Each row is followed by its class.
[  95  -95  -46   30 -218  139  195  162 -164   95  -10 -284  143 -111
   32 -203   62   31 -126  141   75   63  483    7  389  254   23 -160
  -34  -49  305   57 -212  -62   60  -66   -7  -89   41  -10 -295  219
  -23]
j154
[ -36  -64   79   16    1 -134  108  -92   61  -25  166  182  -57  160
  -84 -133    3  134 -212    9   13 -155  -86   57 -172 -204  -21  -58
    4  -16  -63 -145  -12  -17 -263  126 -148  226  128  -35  188  -98
  -24]
j653
[-109   26   -7   42   45  -72  101   24  127   50   28   91  -57   21
   -7   71 -289  135  -86 -143   50   13  -51   23 -170  -80   72   10
  -16  -39 -100    3   69   26   30   54  -12  118  -48  -21  -56 -108
  -62]
j101
[ 201  315  -68  -62    5 -279  -42   28  103  134  217  124 -136 -147
  241  -38  143  -99 -102   77  125   16 -264 -119   42  -88 -119   60
 -121  113 -172   89   -3  128 -164  -46    4   67  -38 -162   69  258
   12]
j97
[-121  -32   59 -282  425  112  568 -183  -87  189  -65  768  126   28
 -145   71  157 -333  164  -96 -193   63 -118  -76  272   40 -111   58
   61  339  644  698  -26 -244  526 -169   24 -219  -88 -113  167 -595
  369]
j778
[  73   90  219  112   98  259  106   15  -52   -7   -5  -51  -17  -75
 -115 -104   47 -189  174  -31   19 -318   15  116   94  -14  -21   18
  243   90   19  -45 -172    1  117 -267  102   11  -38 -175  -45  189
  170]
j428
[  37   79   17  -10   15  -19   98  -51  124   40  -77   47  -34  -16
  110  -12  298  -54 -140    5   58 -123    0   88   25  -17 -248   71
  -48   47   29   93  -89   55  -99  176   62   44  160 -149   -9   51
   57]
j566
[-114  171   -5   28   94 -148  173  -70  -30 -104  181  259 -240  -45
   43   25 -103  198   49  -36  228  106 -171  150   26    1  112   78
 -113    8  -30  110   57   89  -97  200   -9   78 -127 -122   56   86
   10]
j674
[ 396  189  129 -235  196 -239  140  -72    2 -186  253   46  150 -287
 -256 -272 -288 -177  238 -675  201 -332  -18  208  200 -167 -144   34
  204 -230 -178 -381 -169 -195  125 -180  -25  169 -245 -137 -391  738
 -142]
j97
[  -4  -48  123  -96 -189   81   74  115   19 -163 -185  -35   65  171
 -237  -67  287  -18   31  109   -4  -89  178 -122  132 -131 -218  -31
   49  151  141  196 -330   68  -13 -225   94 -162  129   43  -94   32
  -10]
j71
[-104    7  -15 -104 -110  -67   45  297   62  244  116 -386 -121 -286
  118  103   55  132  -70  173   49   43   -3  -46 -106  -84  264   -7
  -38  -10  -95 -278 -169 -145  120 -137  -53  152  -44  -27  -97  101
   -7]
j778
[  95  -33 -107   17   99 -185  167   49  145  161 -137 -328  206 -206
   39  441  155  -99  320 -122  205  220 -150 -120  117  184 -165    7
 -145   55  128  -39   30 -166  152   50   96 -146   63   58  -24  -53
 -110]
j97
[ 109  -19  -30   61   27    2  148 -234  146 -153 -127  355  105  -16
 -106    5  173   49 -176  111  -45   -9  194   47  148 -157 -121  -29
   62  -20  116  207    4  135 -130 -175  -46   10   68   -9 -161   97
   88]
j71
[  99    5  -52   47   45   16   46  -97   78  -62   86 -150   -3    5
   83   63  -74   77  -35 -134  148  -39   20   97  -19   -6   49  -10
   17  -57  -96  -65    7   68  -61  112  170  120  -62   -3 -144  134
  -96]
j674
[  38  -95  -64  116  -29  172  -43  256 -180   58  144  -29  -70 -104
  136  107 -196 -131  274  -45  -62    7  -59 -118  234  -23  215   -5
  -40    4  121  -58 -124 -159  149   61  -16  -68 -196  -72   -6   73
  121]
j778
[ -76  -43 -125 -140  287   50  102  103    3  -42 -117  -27  113 -197
   30  -39  -81 -155 -135 -246  -44 -149 -112  118  -68 -103 -127   49
  -80   -7    3 -338    3   11   35 -184  -88   62   15   30  -52  -86
 -162]
j674
[ -24  118   24   93   -7  -25  142 -159  160  -27  -44  -77   73  -35
  -99  109  -11   22   -1   30   22   37  -51   60 -100   -4  -47   82
 -106  -14   18   58  229  -30 -187   15   78  -12   84   87  131 -133
   -9]
j566
[ 180 -248  469   19  -66  175  -78   21 -215   20  -69   30  113   22
   91 -283   88  144 -182   31 -133 -199  458 -219   29 -127  -38  -15
  206   -1   47  110 -121  302  180    5  242  -56  -94  126 -196   79
  100]
j948
[  15  -20  -76   92   14   -5  108  120   30  -45   -6 -192  125  -85
  -91  140 -182 -212  114 -234   -5 -163  161   52   83  107  -13  151
  -32   78   81  -41   19  -63   18  -24  -20  -11  -70   28   23 -110
   -3]
j101
[-604 -361  147  -52 -285 -110 -124  159   -7  439 -196  195 -221 -182
  662  372  494  169   -8 -113 -349  314  105 -182 -192 -235  487 -262
 -432  192  -72 -210 -365 -109  123   33  -41  131 -107 -143  191 -224
  -22]
j428
[-109  -33  -49  128  199 -105  101 -214 -118 -151  468  341 -206  183
  195   14 -158   95  397   19  252  225 -810  -98 -238 -226  235  149
 -557   53   15  314  320 -241  186  211  151  199 -273 -270 -110  235
  -67]
j428
[ 119  295 -181  -42  200  -89    1 -197   13  128 -136  -43   63  -20
  108 -107   72 -191   44 -424  170  -41  -66   89 -274  290  -30   17
   39  -52 -344   56  140   75 -167   -4  165  152   42 -208   75  114
    2]
j653
[ -39  -99 -178  -83   39  304   83   84  372  167  115 -337 -135 -559
 -145  -51 -250  312 -158   22  262 -462   46  546  -86   84  -26  204
  231  171  -56 -603 -105  -79  -60  102   48  358  323   34  -70   74
 -202]
j97
[ 240   46 -127   49 -123  -23   -7 -148  140 -315 -238  264  112 -240
 -260  -38  -54 -534    3 -223  -83 -195  387   91  428   95    8  126
   -8 -117  -86  242  -28  -71  162 -408   -4  -31 -223 -158 -131  256
  147]
j653
[  75  -14    7   22   74   73    7  -80  -21   -1    0  -83   54  -71
   74  -51   59  -76  210  -26  -14    7  -59  -82    0  -62  -19   43
  -74  -89  -35   23   76   -9  -57  -56   72  -83 -109  132  135  -92
   88]
j154
[-189 -302  313  180   30  291   59 -109  -15  -13  -43  233    7  146
  -26   55   47   82  -33 -144  -37 -185   48   32  102 -304  -61 -149
    5    4  -21   74  -27   39   10 -182  342   56  -60  -56 -221   82
   94]
j948
[-237   69 -154   -2  117   13  297   74  161  -31  -28  -43   28  -25
    3  271    4  284  182   52  193  130 -173  133  -22   -9   -6  175
 -181  101  -89   99  207   19 -100   67   40  132   50  112   61 -207
   66]
j71
[  88   22  -76  -87  -31  -60  -49  -21   38   -9 -241  -36   16 -135
  -18  -35   83 -136 -127  -84  -74  -76   -3   41   -3   28  -59   60
   47  -20  -41 -117  -32   29  -16  -75  -90  -73    1 -116  150  127
  -79]
j101
[ -48  194  124 -266 -209 -197  -60  193  216  205  266 -130 -189 -272
 -183 -272 -310  -55  260   85  175  159 -578  -29 -315 -110  168 -128
  -33 -307 -160  -44   18 -189  134 -525 -437   61   69  -65  111   41
  -82]
j778
[  62 -199   85  -46   11   73  125  -66   72  -91 -137   99  134 -101
 -203  -15   93   40  -90  -76   23  -45  139   -5   98 -197  -57  -86
  -39   15   54    8 -150    7  -18  -89   39  -32  144   45  -55   -8
  112]
j71
[ -24 -113  127  -95  -86   54   46  -61  -57   75  -75  183  -57   52
  -60  -70  116 -116  -74   -5 -106  -38   13  -78  113 -146  -65   69
    6  162  109  175  -40   94   17  130   13 -180   21    6  132   20
   33]
j101
[ 151  166 -112   -6  171  -93   73  -58   85  -70 -108  210   82  -40
 -200    7  -72  -29  -46 -299  -32  140   76  126   -1   95 -118   52
  -14   27   65  158   75   42  -50   -4   38   14   -4   20  -15 -133
  -25]
j71
[  -9 -107  414  -16  -10  154   19  -57   14  -24 -138  -80   12   72
    1  108  173  157  100  -68  -20 -110   65 -109  -10 -182  -90 -128
  -70   72   57 -129 -147  217  -10  -69  292  -94 -110  145 -183  117
  -22]
j71
[ -30  -14   31 -181   73   36   84  -36  -19   48  -77  104  104  212
  -40   76 -332   22   92 -234   83   25  -93  -47 -136  -18  -39  -82
  -85    0  -35   20  188  125  -78    1    7   31  -69  110    3 -135
  -42]
j101
[ -52    3  -78 -162  -36  -86  -88   95  149   38 -230  198  116 -193
  104   42  172  -12  -53 -241 -125  -86  161  -35 -104   68   29   -7
  111  -22  -29  110  -62 -143  104 -314  -71   49   -1 -176   14 -171
   88]
j778
[ 300 -321  -91  -86   76 -141  -31 -443  -74  123  -55  -85  147 -135
  294 -161  716  -47  100  -35  150 -225  -71  -95  366   29 -197  115
  196  106  225 -201   88 -321  -52  195  216 -168  -12   -9   27  166
  209]
j97
[  79    2   33   99  192  151  -82   17 -155   -4   46  -82  -54 -113
  317  -24    7  -89   25   27    1 -207 -208   -7   26  -83    6  116
  -43   77  143 -221  -65   20  -51  182   47 -145  -96  -24   75  104
   42]
j154
[  57   82   63  -19 -271 -105 -120  104   58   92 -224   71  -57 -288
  118  -28  191   10  -61   13 -190  131  183 -136   94   65  -27  123
  -21   30  123  154  -76   92  102   -9  -21 -100   22  -10   42   37
   45]
j778
[  51  215  -90  129  127  -36  110   65   77  -97  -50   28   83  -41
 -106   30  -65  -81   51 -248  -25  125  -22  110   86   76 -178   80
  -18  -36  -16   90   57   78  -73  -31    6   28    4   20  -18   70
 -113]
j439
[  63   14  -45  -27   -6 -234  125  -74   57   -2  -93   88   91 -125
  131  -56  239  177  -87   -2   50   82   66    2  -45 -194  176   91
  154  -70 -143    3   43  -25  -92  -60  -89  196    7    3   77   11
  119]
j71
[  53    7  215  198  137  361   21 -147   74 -288 -155   28   20    4
 -211  -98  152 -118   -8 -183 -168 -126  -62  180   28   -3 -115  112
  -15   95  150   36   26  260   19   72  145  -59  118   63  -90  133
 -111]
j778
[  10  120   37  -88   26 -115   44   47  146   -8   29 -125   34   45
 -195   30    1   19   23  -58  121   43   16  -56 -198  -63  -61   14
 -146  -87  -60   76  -26  -92  -99   50   59    1   17   66 -106  -97
  -19]
j566
[  -8 -317   54  -27  -68   82  135   -1   92  -29  -28 -181   -1  -56
  -34   57  113  114  157   98   97 -107   35    5  150    7 -195 -105
 -169   24   90 -170 -236   56  122 -245    1  -53   41   44  -23   18
  111]
j653
[ 401  272 -339  181  116 -160  -59    7 -107  -51   63   47    5    4
 -224   -5   26 -169 -199 -134  -51  293 -281   64  154   62  161 -179
  -45    9  -71 -216   -9 -210 -432  417 -216   99  165  -92  484 -231
   93]
j948
[  14  -64  -77  -65  -72 -138  -68  -18   38   -1  -52 -130   -3 -296
 -108  -19  189 -148 -223  119 -183   92  156   44  118  -13   66   31
  -70  -78  131 -162 -119 -163  -33   19 -153 -128   63   21  228 -102
  -29]
j101
[ -47 -139  -42  -58  -54   85   86  -99  128 -127  -48   77   34   16
 -114  -73   29  -66  -20 -146  -42  -87  169   69   -6  -83  -29  -35
   38    1  -91  125  -39  188  -45 -279 -116   -9   41   69   19   51
  111]
j439
[ 124 -178   82 -132  -53 -306   47 -120  184  -74 -245 -185  115 -290
  -19 -111  381   16 -267 -177   55 -195  -57   36  -76   43   36  163
 -139  -58  -83 -110 -105  -38  -59  -21  -49   14   19 -172  323  327
 -106]
j653
[ -24  -51  199  179  116  307   46  136   71 -100 -183  -97  150   -6
 -435  -67 -373 -147  428 -425   -6 -245   -1 -258 -108    4  -31  160
   58  -85   94  187   99   15  264  -12  195  -88 -103  270 -305 -153
  110]
j439
[  20 -127   34 -101  -89   39  152   78   41  -99 -123   27   46 -114
 -126  -66  101    5  -15  -55   19  -14  228   40  150  -86   -5   85
 -161   39  -37  149  -90   50   25  -94   41  -14  -52   29   83  -36
  131]
j71
[  34 -169   43 -157  -51  -11  -14  -62 -158   -6 -168   24   22    4
   33 -203  160  -57 -176   62  -20 -237  151  -10  -32   42  -92 -100
  218  -42  -30 -164 -160  -92  118  -79  -62  -40   83 -258   62  204
   29]
j428
[  -2  -85  190   26   -8  133   69  102  -36  -20   31 -129  -22  -19
  -44   86  -72   -8   71   74   75  -96  -15  -65  -14 -188  -10   15
  -28  100  129  -80  -43   91   47 -126   87  -63    7  104 -152   54
   39]
j566
[ 139  -74 -359 -121  239  194  100  -51   11   12   52  -72  161    3
 -123   61 -167 -226   88 -169   68  -15  -28  161   12  276  -21   38
   12  121  238  221  179  -31  148 -278  -19  -89  -59  -25 -139  -80
    0]
j674
[ -81  263  315 -238 -191 -307  362  209  -48   44  390  -93  -68 -115
 -207  -45  -97 -494  527 -240  417 -296   30 -124  -82 -234  -11  100
  265 -165 -357  486  181 -384  309 -349  -63 -143 -208 -235  -87 -102
  222]
j948
[ 226   65  -29  -50   92 -139   26  -36  -40   27  -50  259  115 -294
   21 -366  314  104 -254 -199 -118  247 -138  -74  269  203  -72 -221
  -94  -78  179   53   17  244 -231 -135 -143  -56  117  -74   18  401
 -301]
j71
[ 211 -133 -241 -155   81  358  -90 -191 -202  121   63   29   51  -74
   73 -177 -172 -336   84  -36  -48 -109  126  336  301  278  141  -51
  457  -64   89  -56  287 -115  218 -339    5   95 -146  -51 -153  256
  -10]
j154
[ -44   -1 -137  449  102  159  237  -26   11  -80 -185  -81  -17  121
 -229  269 -471   -8 -118   45 -253   41  314  200  -20  240 -110  194
  303   90  116   96  257  243  216 -282  212  -12  -76   81   68  -84
 -110]
j566
[ -24 -120   62  -78  -65 -156  -77 -171  -41   20   25  128    5  -45
  250 -166  125   82    1   57   38 -156 -116 -156    8  -79   60  -80
   91  -64  -48 -244  -46 -206   36   -5  -50   -3   -3  -59   -6   33
  -10]
j653
[  95  -43 -194  -16  100   28  109    8  -69   65   81  -78   60  -97
    9  -37  -24 -146  144  -15   29   34 -122  -44  145   86  -28   29
 -134  -21  -19   37   53  -93   71   -8  -55  -72 -102  -11    3   44
   36]
j948
[   0 -221  409 -299  -86  186  -62    2 -301  589  -23 -281  177 -243
  -12   44  107  -40  331 -243  314 -218 -197 -264 -452  369  266 -196
 -147  -41  142   78  751 -513  352  -62  366   39 -250 -338 -475  227
 -203]
j948
[ 627 -105 -245 -148    1  -43   73 -213   -9 -169 -128  128  135   11
 -303 -152   20  -33 -247  -94  104  263  394  -41  318  -31 -149 -174
    9  -90  314  251 -155  149 -207  -59   73 -178  -32   74 -108  198
   94]
j428
[ -53   66   82   -1   95  155 -122   62 -223   32   48  -80   13  160
 -107   55  -37 -201  342  172  -42   -2 -387 -138  -18  108   15  -63
  -55   70   73 -115  154 -101  125 -151   17  -67  -87   -9 -141  172
 -129]
j71
[   3 -284 -196 -156  376  308 -210  138 -216  117  -32 -493  -77  128
 -206 -254 -350  109  135   64   31  121 -413 -109  -73  386 -290  -85
 -195 -154 -152 -360  -44   52  311   26  354 -128  -74  174   87   -4
 -201]
j674
[-186  234  -99  224  396   56 -174  106 -342  185 -246    1  -51   44
  180  217  -57 -790   37 -377 -225 -479 -697  -86 -229  130 -165  -95
  238  110  192 -619   55 -220  -73 -137 -148 -201   69 -482   87  305
 -251]
j778
[ 249  179  -85   58  196   31   21  -67 -202 -110 -119   68   43  208
  -68  -59 -144  -65 -193 -175  -50  206   96   28   86   84 -101  -34
  133  -58   94   29  241  206  -41  174  127  -43  -72   66 -144   -5
  -67]
j101
[ 118   30 -118  -92  -19 -113   87  -42  111  -20 -300   90  107 -243
  -71  -63  347  -78   55 -187  -60   55  144  135  131  270 -344   38
   46    6  122  125  -95    3   22 -120  -80  -47  196 -162  215  -35
  -23]
j428
[ -48  -79  -71   16  268   72   61    0  -76  -98   41  189 -167    7
  119  127   25  124   73  -52  -22  141 -125   20  130   23 -146   35
  -79   95   33   43  -87  240  176   97  239    2  -55   12    1   20
  -42]
j653
[  66   50  103  166 -131 -154   38   -2  113  -67  -74    9   33 -116
   68   44  -34   84  -78 -175  -39   16  120   19   60   33   -8   43
 -168   59   -8  -74  -71  -26  -73   73   88   10  -35  -24  107  -35
  -78]
j566
[ 182  -30 -271  -96   20   87    3  123  -13   71  -31 -216   90 -135
   79   12   48 -290   49   71   -2  -96   38  -77   97    0  -96   -1
  -31  -71  -20  -53  -92  -80   53 -170   29   64    6  -61  -49   40
   79]
j71
[  62  -96  -78  148   73   90   74 -106  -18   35   48  -85   23   13
   65  -83   25    5  132   -5   54   61  -74   -2   -8  167  -73   62
  -90   82   21   65  201   47   37   23   51  -38  -12   66   87 -110
   52]
j439
[ 123  -44   59  105  -54  -66   88 -150  126  -87    7  134   -6   -2
 -191  -28 -174  129 -115 -114   84  194  146   30  -84 -107   86   21
   36  -21   -6  177   67  116 -113  186   25   40  149  156   78 -177
   64]
j778
[  97   13  -65  -79  -98  -35  -16  108  -69  100  -12  -29  -63 -214
   83   -9   79 -128  -84    9   20  -21   91   10   91   91  -60   31
   17   88   42   15  -12   -9    4    2   39    4   43 -170   85  150
  -63]
j428
[ 124  -52  -36  -54  393   12  -79  107 -379  107  523 -504   29 -237
  167   17 -426 -229  299 -132  106 -292 -142   -7 -250  -32  136  365
  -38   71  -12 -371  279 -153  178   13  164  -18 -404  133 -142  168
   -8]
j948
[  58   89  -44 -214   99   19   69  202 -117   39  218 -266   85 -327
   69 -146   52   41   -5  190  154  -42  -98   77   -6  -10  -20   67
  165   70  179 -135 -225  -69   80 -193 -132  -35  208  -61  -63  286
 -120]
j439
[ 109  -36   74   46  -10  192   90   48   36  -25 -122  -20   79  -79
 -167   72   65 -123    8    4 -103  -85  199  -11  188  -65 -161   32
  -29  132  146  109 -188  104   84  -92   56 -132   45   81  -86   41
  142]
j154
[ 106 -339 -205 -222  217  -25  172  126 -216   43  275 -189  192 -174
  -55   18  195  -75   18 -107  -59  256 -187  -39  403  -99 -404  -40
 -248   78  663  100 -250 -143  203 -229  174 -195  154   24 -150  219
  -89]
j674
[  29 -161 -113   37  127  -26   92 -107 -123  -23 -188   76   15  -73
  -70 -152   67  -75  -82  -86  -22  -29    5   80   82  -88  -29  -41
  149  -65  -17 -313 -226  -98  -12   80 -137  -45   72  -37   86   80
  -87]
j948
[-166  -84 -150    2    8   62  282   57   94   20  -78 -118   -3   -2
  -27   59    6  -70 -174   57  -63  -94   91  163   51  -37 -100   25
  -41   11  -68  -14 -187   84  -23 -168  -53   63   68  -79  234  -36
   24]
j674
[ 105  -21 -107  -97   -9 -144   37 -101  169  100  164   73  117 -182
 -190   94  -16  172  -35 -108   93  193  221   -5 -118    8  188  -73
   81 -161   31  147  136  -88 -220   99  -42  239  135  115 -116  -57
   18]
j778
[  81 -107  -48   -7  272  197  121  -44   -2  -65   -2   17  134  -68
 -116 -101   52   18   76 -159  106    9 -104  119  -60 -103 -118   11
   94   79   52   40   25   39    3 -286   74  -61   89   27  -26   24
  -33]
j439
[ 212 -187  -83   16  104    5  -89   15  -27   52  -76  -68   62 -260
  223   67  120  -28   93 -133   72   46  105  -66   59   27  105    3
  -87  -26  124 -164  -72  -33   10   95   93  -24 -130   15   29  -13
  -47]
j97
[-139   46 -353  171 -283 -444   40  188   36  107  191  121 -315  -73
  188  291  -59   79  152  113  302  307    6  -53  440  368 -156   14
 -134  237   67  210 -111  -59   39  -38   90   95   90 -147   30  -83
   54]
j653
[  57 -346  -34 -217    7   67  322  342 -263  -73  124 -289  275  145
 -521 -494 -490  315  899 -194  450  -48  -93   49   64  714  -46  -42
  -13  -83    0  170 -101   56  309 -647 -388  181  -23  -54  196  224
  234]
j428
[ -16  -60 -110 -148   91   40  139   16   10  -19  -24 -108   92 -154
 -124   83   -7  -86   -2 -102   37  -18  240   91  170  128 -136  -36
   66   40  121 -111 -159   -5   72 -130   36  -45   92   64 -222  126
  -80]
j778
[ 149  220   71 -286  226  -10   69 -161  -98   65  320 -261  123 -178
  -29 -211  196   -6   40   98  132 -105 -225 -102 -245 -307  -26    4
  274  -12 -231  -93  142 -115 -158 -245  137 -161  112   40  109   66
   20]
j101
[ 218   94  110  -66  -79   92   20  137   44 -148  -96  -93   14  -32
 -154 -186   44  -82   -5   11   15  -53  189   33   10  -67  -97   43
   42 -156 -105  245 -229  189  138 -216   12   44  -37  -69  -72  228
   94]
j154
[ 172  364  111   29  172  -55    1 -137   51  -23   -9  179  111  -65
 -214   10 -245 -115  -90  -76  -33  159  -57  -60 -253  -28   50   69
  -18  -52   62  207  385  171 -200   97    5   61   38  247   16 -345
  -27]
j948
[-161 -131  120  -23 -391 -271 -179  113  245  215 -462  150  -39 -133
  455  191  -64   21  -83 -110 -126 -437  293 -125  -32  263  -98   39
  481 -103 -320 -169   65   -9  144 -279  -25  172 -144 -202  313 -182
  -49]
j778
[ 271  112 -105  161 -142  -67  268  187  235  -47  -63   44  120 -148
 -220   44 -188 -102 -114   32    2   76  129   -6  127 -109   -7  161
  -64   35   82  355 -157  194  -22  -88 -192  210  149  -33  165  -67
  157]
j101
[ -93  -49 -315  -34  -11 -193  272 -109  -27  -19  140    0 -111  195
  -75  -78 -186   31 -319  201 -231  119  403   36  125  300 -186   27
  218   99 -138  129   42  432  -87  -40  -89  -27  113  233  609 -283
   54]
j97
[  46   49  -10  -52   67 -110  151 -110  105  -61   93  100    6   -3
 -116   34 -142  178   14 -151  159  181  -85  145  -71  -29  -44   47
 -122   15   38  175   98   96  -39  -55   62   54  -42   25  -57   60
 -121]
j674
